Table B holds the same points as the rows below and some others, measured another way and shuffled. Each row below is followed by which row of B it is.
B:
0: [   1   93   63   93  -23 -161  -59    8  -64  181 -120   47   28   29
  -28   26  -89]
1: [ -55  -58    0  100 -156  297  -18  -30  112   16   30  163 -166 -237
   12  -10   76]
2: [  -6  311  -30  -29 -300   -6  -83 -108   -9  -36   52 -248   73   21
  249  135 -234]
3: [-211  264 -166  207  165   43  -90  107 -192  111 -109  166  163   42
   34 -149   77]
4: [ 257  196  -56  240   -6 -344 -111  119 -287   84 -387  -33  103  113
  -13  -48 -262]
5: [-191  381  -56  136   50  -88 -174  114   29  314  139  -86   23   21
 -104 -133   20]
6: [  11  205 -131  132   35  167 -110  -19 -132  -67 -142   23  -15  156
  143    6   22]
7: [  64 -352  289  -95 -407  180    6 -231  367  -77    2  208 -143  -77
  -21  322 -124]
8: [ 184  -32  174  149 -123 -281  -91   43   72  247  -95  -27  -85  -45
 -129   15 -173]
9: [-101   66  172 -168 -244  132  -23 -121  160  101  187  -44 -153  -51
   27  178   12]
10: [  39 -121  167  -31 -135  155  -15 -152  140   42   21   63 -200    2
   67  168   39]
11: [ 351  209 -105  358   31 -159 -232  167 -150  -65 -215 -132  101  267
  147 -159 -181]
12: [  17    0  -12   93  -59  144  -28   55  -81  -18 -132  216  -41  -80
  -20  -28   26]
13: [-169  297  -53  218  333 -319 -151   88 -240  242 -169   82  338  382
   43  -89   -8]
14: [   3  264   -9  215   77 -299 -205  110  -79  104  -96  -26  323  336
   59  -68 -165]
15: [-178   57   64  -37  101  127  -43  -21  -70   29  -19  234   89  210
   46   65  146]
16: [ -81  297  -42  180   53    8 -208   78   87  191  158 -126  -10  131
   18 -121   43]
17: [-124  -46   13   12   -9  301   29 -162   16   76  -53  161 -256 -100
   47  118  165]
18: [  -7 -108   82  -66 -345  284   -4 -164  208  -44  -80  167 -244 -179
  -95  237  -72]
19: [ 192  158   58  213  -58 -254 -231  128   19  -33  -54  -60  297  352
   96  -61 -227]
20: [ 229  -83   60   21 -292  217   -1  -73   21 -111  -96    5 -245 -158
  105  108  -75]
21: [  79  -45  238   41  -12 -238  -38    3   17  288  -12    3  -87   32
  -59   48  -26]
22: [ 306  -95  178    2 -276 -225  -11   -6  -73   12 -331   88  -60  -13
 -110  174 -293]
23: [  68   13  177 -113 -226   64   74   54  -90  115  141  -38 -174 -293
   91  -16   47]
24: [ 139   75  -26  207   -5  227 -178  150   48 -111  105   24  -13  125
  137 -177   98]
25: [ 147  267  -98  227   25   25 -162  216 -143   25   22 -101    3   39
  108 -242   14]
26: [   8 -172  282 -194 -222   -5   91 -218   85  198  -92   97 -302 -126
 -104  322  -39]
27: [ 235  -11  122    1 -522   61 -127   21  243 -165   -4   -6  -13  -65
  -53  121 -310]
28: [ 198   -1  -56 -129 -562  397  146  -78 -171 -302 -198   50 -256 -500
  168  156 -174]
29: [ -51 -137   92   56  -44  -51  -33 -148   47   69 -361  346   -2  123
 -191  244 -118]
30: [-227  294 -113  181   75 -247  -63   38 -233  163 -199  110  367   58
   73  -40 -148]
31: [-104   57    1  144   69  142  -98   76   31  103   41  171  -11   20
  -31 -100  131]
32: [  94  273   -6   56 -253  -57  -90   79  -59   23   78 -206   47  -91
  162  -54 -169]
33: [  40  134   34  108  -80  -17  -78   -4   21  177   47 -118 -128  -65
   64  -19  -26]
34: [-297   84   81 -116  -39  111   74  -76  -60  231   70  149  -84 -191
  -11   82  134]
35: [  27  -74  -21   58  -44  149   41 -128 -131   -2 -350  246 -171  -64
  -32  155   -9]
36: [ -56   26  132  -87 -143  106   45  -84   26  221   88  -20 -300 -234
  -15   95   79]
37: [ -33  114  -15   19   26  205  -11  -75  -98   80    5  -27 -207  -16
  154   33  142]
38: [  37 -189  119   43 -104  158    8 -158  103   42 -113  175 -200  -50
   12  165   20]
39: [ 354  -52  168   59 -327 -122 -130 -101  159  -76 -112 -142  -66  157
   87  195 -303]
40: [  41   88  -88  252  -90   51 -192  141   51  -85 -184  238  167   93
 -130  -86 -136]
41: [-278  466 -235  180  138  104 -147   66 -139  105   64  -58  157  105
  164 -147   83]
42: [ -18   88  116  -17  -22   60  -29 -130   45  212  132 -159 -242    7
  142   91   95]
43: [  73   84  -73  100 -191  -61  -28   66 -196  -82 -424  264  132  -59
 -127   63 -252]
44: [ 121  269  -66  184  -20   -1 -242  -34   46  -51  -10 -209   65  365
  205   20 -115]
45: [ -41  262 -188  180  -70   50  -94  164 -208  -65 -206  168  189  -49
  -10 -128 -105]
46: [-162  165  -98  -44 -180  199   32 -148 -146 -131 -144  108  115  -48
  225  162  -88]
47: [-110  332  -52  253  219  -93 -239  174   16  257  169  -91  108  225
   24 -233  101]
48: [ -31   72   10  -52 -102  268   38 -141  -30  131   -3  -42 -408 -197
   49  114  128]
49: [-107  -10  125   45   44  -34  -53 -138   91  231  -26   63 -101  107
  -15  139   44]
50: [-150  217   -2  193  237  -80 -160  103  -16  303   78   25   25  160
  -48 -153  139]
51: [ -87   63   94 -147 -109   83   25 -212  -73  -16  -97   47  -19  138
  165  274  -29]
52: [  69 -167  296  -37  -98   19  -36 -173  243  205  170  -70 -266   42
   74  170   71]
53: [ 308  166  -41   91 -119  -99  -98  -95 -197 -106 -354 -147  -60  250
  165  170 -247]
54: [ 255   79   22  209 -107 -241 -106  121 -116   84 -258    6   19    2
  -69  -52 -230]
55: [-131  -14   86   32  -72   80  -69  -93  155  106  -14  162  -27   53
  -65  123    2]
56: [  41 -227  110  -74 -281  191   86 -220   55  -45 -303  287 -234 -177
  -96  312 -102]
57: [ -17  175  -46  121 -130  173 -150  -54  122  -32  100 -100  -19   71
  171   19  -38]
58: [ 231  -72  -33  127 -207   16  -23   -2 -196 -303 -427  244  205   86
  141  103 -262]
59: [-233  324 -188  319  406 -105  -92  250 -327  364 -116  173   91  -27
  -97 -338  204]
60: [-153  -15  204 -164 -104   77   53 -180   96  274   97   22 -284 -117
  -43  210  101]
61: [ 175  195 -118  225 -120  162 -145  117  -48  -93   21 -109  -45  -32
  181 -155  -39]
62: [  84 -145  218  -16 -140 -189   54  -87  -41  181 -177  113  -83  -98
  -43  162 -118]
63: [-107   42  136   -9  -79 -159  -30   -3    6  221  -88  162   48  -11
 -154   87  -82]
64: [  36   24   78   84  -47   20  -65  -97   65  125    3  -40 -128   45
   97   79   -3]
65: [-101  178  -67  122  111    3  -26  197 -277  112 -109  207  113  -69
  -22 -187   92]
66: [  67  104  -31  154   64 -170  -53   70 -265   56 -333  161  130  120
   -3  -11 -105]
67: [-137  336 -202  112 -162  227  -44 -103  -56   27   53 -180  -71 -199
  271    2  -45]
68: [ -96 -111  115  -11   40   66   -3 -210   59  181 -224  233 -222  101
 -147  254   61]
69: [-255   40  -22   72   46  324  -67  -63  131   99   83  213 -115  -19
  -26   15  207]
70: [ 137  209   -2  245  -53 -362 -198  146  -62  113 -207  -12  237  179
  -81  -71 -290]
71: [  90   71    2   65 -163 -106    7  -59 -175   13 -291   53   33  -53
   74  121 -210]

[ -56 -166  274   89  188 -103   22    9  266   87  -62 -106  -64   26
   23  105 -126    9 -190  -49 -109  -28  111  210  -14  -78]	14
[ -21  128 -246  -62  -81  141  -60  -47 -346  -81  -70   47  -44   10
  -55 -198  -31  -63 -289   49   89   29   52  -36 -108   53]	62
[ -14  221 -364  -22 -255  348 -226  -68 -408 -171  -84   51   35   -6
  -15 -182 -173   43 -241  108  226  -25  -59 -105 -210   53]	23
[  57  127 -257 -184 -288 -123  -72 -380 -322   78  -97  224 -198 -275
  -56   22   54  168  180   81  348  259  289 -159  103 -275]	27
[-108 -189  251  -71  -21 -237  -30  -61  296  218  133 -137  -16  -57
 -115  -27 -151   81  247 -155  -89  -24  213  110  142 -264]	57
[   1 -114   71   63   44   93   48  125   86  119 -162 -193  222  145
   15  177 -140  160  -41   45 -179   21   97  275   48 -300]	24
[ 118  154 -153  206  104  231 -105 -266 -333 -241 -389  167 -191  -44
  234  227   44   34 -584  194  289  133   46  -18 -235   46]	47
[ -76  -90   63  -87  179  106   50  232  110   98   82 -173  235  170
 -139 -136  -64  -88  -57  -25 -289 -165    7  254   37  -56]	65
[ -47 -169  137  -54  290   99   98  227  221  136   93 -171  317  163
 -107  -11  -16  -57   37  -23 -342 -204    6  295  101 -162]	66
[ -18  -74  123  142  220  129  -62  -44   23  -57  -71 -143  105  150
   65   54    2  -34 -203  -54 -110  -97   81  114  -48 -142]	33
[ 113  251 -171  -47  148  275 -124 -181 -283 -167 -267  145 -133  -37
   86   83   89  -16 -315  240  228  100   18   93 -170   85]	3
[  80   49  153   35  217  258 -218  -59   92 -113 -195 -152  138  217
   79  233   98    4  -77  149  -39 -119  122  284  -67  -40]	28
[  -9    2  127    4  210   39   -6  -11  -36   29 -155 -191   12  169
   14   16   38  -17 -143  -14 -159   85  185  242    8 -177]	1
[  88  156 -325 -318 -166 -108   58 -247 -395  127  -91  235 -122 -203
 -144  -52  200   62  157  142  203  266  295  -50  162 -216]	40
[  89  199 -383 -121 -262  203 -153 -201 -440  -86 -161  151   26  -60
  -39    2   74   87  -39  193  264   87  141  -92  -37  -89]	20
[-112 -212  125 -182  110  -97  140  239  211  283  206 -218  296  122
 -237 -161  -54  -27  255 -125 -387 -128  128  254  224 -277]	12
[  55  106 -219   91   76  184  -30 -164 -451 -157 -212   37   -3   98
   76  -25  154  -67 -396   49   58   74  129  -53  -90  -80]	8
[  -6 -165  287  175  320   24   97  138  370   76 -210  -48  -39    0
  120  297 -239   70 -398  100 -104  -25  -64  365 -104    6]	15
[   4   71 -182  -39  -13   61   -9 -153 -215  -14  -45  157  -95 -156
  -11  -62  -46   20 -178   48  169   61   30  -66  -56  -69]	49
[  36  203 -284 -194 -156  142 -175 -195 -323  -83  -37  162  -76  -97
  -93 -133   69  -25  -39  139  249   22  105  -82  -60   55]	71
[  42  141 -224 -160  -45   12    6 -205 -255   41  -91  206 -162 -218
  -43  -35   12   65  -43  111  225  182  102  -31    8 -122]	69
[-116 -222  186  121  153   69  -15   99  271   79  153 -178  238   68
  -30  -29 -216   25    0 -157 -203 -242  -36  107   13 -213]	42
[ -24  -84  312   40  367   88  -93  -65  358   43   34 -106   48   -7
   48  132  -80   34   54  -27  -69 -139   -2  229  -17 -158]	41
[ -53   14 -180   89 -248  -15  -50 -107 -261  -39 -138   66 -156  -78
   12  -79 -198   53 -379   -5  172   99   99 -106 -128   -1]	52
[  43  124 -163  -87  -10  -19   -4 -242 -238    8 -143  206 -232 -220
   11   12    3   59 -152  107  254  202  116  -37  -33  -87]	55
[ -38 -110  152  101  278  166    5   55  157   52   -1 -190  227  109
   39   66 -112   64  -11  -64 -194 -103  -15  200   14 -302]	64
[   0 -111  256  253  282   43  -46 -146  230  -45 -174    4 -130  -73
  199  278 -162   84 -339   10   80  -14   -5  135 -131  -91]	9
[  93  217 -337 -104 -267  211 -207 -236 -430 -111 -194  108    5  -26
   -7   31   73   98  -28  190  279  102  175  -74  -57  -99]	61
[  64  203 -282 -307 -104   85 -100 -193 -288   22   -9  184  -41 -140
 -139  -99  144    8  157  166  207   77  152  -22   55  -66]	45
[ 108  166 -353  -58  -16  260  -68 -157 -488 -131 -164  113  112   55
   -1  -13  225  -34 -176  157  116   31  122  -56  -27  -91]	54
[ 180  204 -271  -12  -36  261 -147 -274 -287 -163 -308  299  -85 -150
  115  284  106  101 -243  339  392   71   46  -15 -131   41]	6
[  40  -93  144  -18  272  -81   86 -134   93  120  -61    4    2  -42
   13  155  104   41   50   -1  -64   58  180  151  128 -289]	18
[ -23  119 -261 -184  -89  121  -45  -62 -161   21   75  189  -45 -217
 -118 -178 -123   19  -32   87  188  -13  -66  -51  -58   12]	13
